[114 125 185 164 108 169 128 170 166 131 191 128] = q_338
[114 125 125 164 125 169 128 170 125 131 191 128] = q_248
[134 124 114 103 173 112 135 108 146 134 115 136] = q_555
dup q_555: 
[134]
dup q_338: 
[128]
q: [114 125 125 164 125 169 128 170 125 131 191 128]
q_248
key -> tag
[128] -> q_126
[137] -> q_459
[127] -> q_825
[125] -> q_679
[136] -> q_558
[124] -> q_319
key q_248 11: 
q_126

[133 107 205 109 148 151  93 159  57 161 139 158 118 194 122 190 149 125
 158 109  84 147 115 184 120 102 174  52 233  70  82 115 117 104 105 124
  85 108  84 123 108 126  85 103 127]  q_651
[147 105 139 184 101 182 102 109 179 102  79 115 190 108 149 101 106  76
 154 137 100 120 154 108 131 101 136 136 109  51 112 125 108 135  72  89
 131 161 143 101 148 169 117 144  85]  q_208
[133  52 205 109 148 151 102 159  57 102 139 102 118 194 122 190 102 125
 158 109  84 147 115 184 120 102 174  52 233  70  82 115 117 104 105 124
  85 108  84 123 108 126  85 103 127]  q_262
q: [147 105 139 184 101 182 102 109 179 102  79 115 190 108 149 101 106  76
 154 137 100 120 154 108 131 101 136 136 109  51 112 125 108 135  72  89
 131 161 143 101 148 169 117 144  85]
q_208
tags:
[72] -> q_419
[148] -> q_30
[106] -> q_355
[105] -> q_880
key q_262 34: 
q_880
q: [133 107 205 109 148 151  93 159  57 161 139 158 118 194 122 190 149 125
 158 109  84 147 115 184 120 102 174  52 233  70  82 115 117 104 105 124
  85 108  84 123 108 126  85 103 127]
q_651

[ 81 131  99 118  74 141 120  90  86  91  65 143 139  97 150 103 184 147
 154 116 164 155  73  70 162 148  47 123 118 142 163 132 145]  q_387
[ 67  80 165  79 186  39  50 180 184 179 175 133  85 179  99  87  55  64
  58  62  97  34 181 115  61  34 146  77 108  72  72 114 104]  q_343
[ 53  65 157  60 168  62  59 179 176 158 158  65  66 182  93  77  76  58
  87  78 102  40 172  80  65  57 115  82 116  69  69 110 123]  q_587
[169 125  68 157  97  99 139  79  86  99 129  37 115  71  89 114  51 120
  77 109  68 117  89 168  96 101 178  85  63  81  77  66  71]  q_834
[127 107  65 104  58 173 165  84  76  57  77 101  91  91 102  99 145 126
 173 155 115 156  70  72 135 174  81 118 101 102 104  86 143]  q_696
[ 72  85 150  82 157  77  76 164 165 153 152 144  94 162 105  91  89  80
  92  90 110  64  80 101  85  73 162  92 119  88  91 162 122]  q_408
[106  97 170 130 132  87  41  90  79  97  50 132  91  98 100 182 125  68
  77  97  94  76 130 100  70  84  78 193 193 189 139 189  51]  q_316
[ 78 158 103  71 106 101 107 108 120 137  99 117 159 117 174  85 159 164
 121  72 177 148  85  93 169 107  92  88  80 119 161 128 145]  q_614
tags:
[62] -> q_283
[66] -> q_134
[39] -> q_268
[63] -> q_299
[65] -> q_450
key q_587 5: 
q_283
q: [127 107  65 104  58 173 165  84  76  57  77 101  91  91 102  99 145 126
 173 155 115 156  70  72 135 174  81 118 101 102 104  86 143]
q_696
dup q_387: 
[118]
q: [ 81 131  99 118  74 141 120  90  86  91  65 143 139  97 150 103 184 147
 154 116 164 155  73  70 162 148  47 123 118 142 163 132 145]
q_387
q: [106  97 170 130 132  87  41  90  79  97  50 132  91  98 100 182 125  68
  77  97  94  76 130 100  70  84  78 193 193 189 139 189  51]
q_316

[175 116  64 133  40]  q_190
[154 159  83 131  43]  q_951
[107 107 100 124 107]  q_757
dup q_757: 
[107]
q: [107 107 100 124 107]
q_757
key -> tag
[40] -> q_902
[124] -> q_934
[108] -> q_947
[107] -> q_391
[123] -> q_550
[41] -> q_320
key q_757 4: 
q_391

